Below are the code and all the weights of a small trained network. Each question names an input and a class and asks about switching units off, where a switched-off unit gives its printed mean instead of its output.

import numpy as np


def w(rows, s, z=0):
    codes = np.array(rows[::2]) - 128.0
    scale = np.full(codes.shape[1], s)
    scale[-1] = z or s
    return codes * scale


def f(y):
    return np.maximum(y, 0)


def log_softmax(a):
    a = a - a.max(-1, keepdims=True)
    return a - np.log(np.exp(a).sum(-1, keepdims=True))


def net(x, mask):
    res = np.array(x, float).reshape(1, 7) / 4 @ E
    y = f(res @ A[0][:, :-1].T + A[0][:, -1])
    res = res + np.where(mask, y, B[0][:, -1]) @ B[0][:, :-1]
    return log_softmax(res[-1] @ U[:, :-1].T + U[:, -1])


A, B = {}, {}
E = w([
[177,121,115,108,22,140,216],'x0',
[125,80,39,46,122,184,81],'x1',
[8,197,115,119,86,135,144],'x2',
[131,133,131,117,136,129,133],'x3',
[123,119,136,127,124,132,128],'x4',
[132,132,106,144,129,113,127],'x5',
[125,124,129,137,122,132,124],'x6',
],0.019)
A[0] = w([
[175,79,40,96,180,171,113,182],'N1',
[15,143,12,56,73,176,86,11],'N2',
[68,182,184,141,133,99,100,215],'N3',
[84,181,168,157,183,93,131,245],'N4',
[202,97,187,179,144,84,134,228],'N5',
[138,128,120,102,100,131,124,79],'N6',
[161,90,131,118,99,181,156,142],'N7',
[161,85,109,98,84,126,117,87],'N8',
[164,135,97,128,85,157,211,147],'N9',
[183,66,112,100,179,136,70,242],'N10',
[54,177,163,149,89,79,197,141],'N11',
[211,76,118,97,97,159,125,70],'N12',
[181,58,109,95,143,158,73,153],'N13',
[207,114,207,174,142,68,130,253],'N14',
[128,170,174,141,85,102,184,111],'N15',
[189,128,106,109,9,144,233,128],'N16',
],0.014,0.0071)
B[0] = w([
[131,75,86,107,94,107,104,213],'N1',
[112,102,189,56,248,174,191,238],'N2',
[96,140,181,179,132,45,74,227],'N3',
[72,176,196,82,112,94,68,236],'N4',
[117,55,171,88,208,158,174,237],'N5',
[165,138,120,140,154,96,137,143],'N6',
[138,88,103,129,145,96,193,176],'N7',
[201,81,73,154,139,108,162,169],'N8',
[139,137,134,157,136,144,222,199],'N9',
[148,41,100,31,69,161,72,220],'N10',
[131,247,233,197,77,167,148,235],'N11',
[163,79,87,149,115,85,157,195],'N12',
[162,52,79,111,74,147,75,204],'N13',
[65,69,192,83,242,173,177,252],'N14',
[148,170,179,176,106,196,182,205],'N15',
[233,142,106,172,126,157,254,252],'N16',
],0.012,0.027)
U = w([
[35,77,159,65,199,130,99,251],'0',
[162,100,147,129,213,166,186,98],'1',
[163,72,89,107,54,144,6,154],'2',
[193,75,55,145,36,89,153,16],'3',
[68,190,166,195,107,68,40,201],'4',
[148,174,168,209,26,167,145,9],'5',
],0.012,0.0031)

Each question gives the input, the list of numbers given to net, and the class t.
The units are the neurons (one row each of A and B). Each row of codes is followed by its name. A weight is (code - 128) times the scale printed after its matrix; where a second scale follows, it is the last column's (A, B and U).
mask holds one flag per neuron, in row order. A switched-off neuron (its flag False) gives its mean, the last column of its row in B, instead of its output. The means were averaged over made-up inputs and are rounded, as every weight is.
A unit's drop is (log p(t) with every unit on - log p(t) with that unit switched off) / (log p(t) with every unit on - log p(t) with every unit switched off).
The circuit of an input: a set's keep is (log p(t) with only the set's units on - log p(t) with every unit switched off) / (log p(t) with every unit on - log p(t) with every unit switched off). Starting from the 12 units with the biggest drops (on a tie, the unit counted first), units are removed one at a time, each time the one whose removal leaves the highest keep (on an exact tie, the one counted first), for as long as the keep stays at least 0.8.
circuit, biggest first: the units of the circuit, biggest drop first
unit that matters most: the unit with the biggest drop
k most important neurons: the k neurons with the biggest drops, biggest first
drop of u: that unit's drop, to one decimal
input [7,-1,8,-7,2,-3,-1], class 5: circuit, biggest first => N11
input [0,-1,1,-4,-4,-3,-4], class 4: 2 most important neurons => N16, N2
input [8,-6,1,7,-5,-8,5], class 5: 2 most important neurons => N11, N2
input [2,0,2,-8,3,-7,1], class 5: circuit, biggest first => N14, N5
input [8,0,4,2,1,5,2], class 5: 2 most important neurons => N14, N11
input [7,1,-3,-3,-1,1,0], class 3: circuit, biggest first => N2, N12
input [-5,8,0,2,2,-4,2], class 2: 3 most important neurons => N14, N13, N10
input [1,0,2,7,4,4,-1], class 5: 3 most important neurons => N14, N5, N2
input [-5,0,5,3,-4,5,7], class 4: 2 most important neurons => N14, N5
input [8,1,-8,7,5,-6,3], class 3: 3 most important neurons => N12, N2, N13
input [-8,5,0,-2,8,8,-3], class 2: 2 most important neurons => N14, N10
input [0,8,2,7,-2,7,7], class 0: 2 most important neurons => N2, N16
input [0,-3,0,8,7,-6,-5], class 0: drop of N16 => 0.7
input [7,-8,2,5,-5,-4,0], class 5: drop of N11 => 0.8
input [-5,1,7,-3,-2,0,5], class 0: unit that matters most => N2
input [0,-7,-3,-5,0,-5,-5], class 0: drop of N16 => 0.5
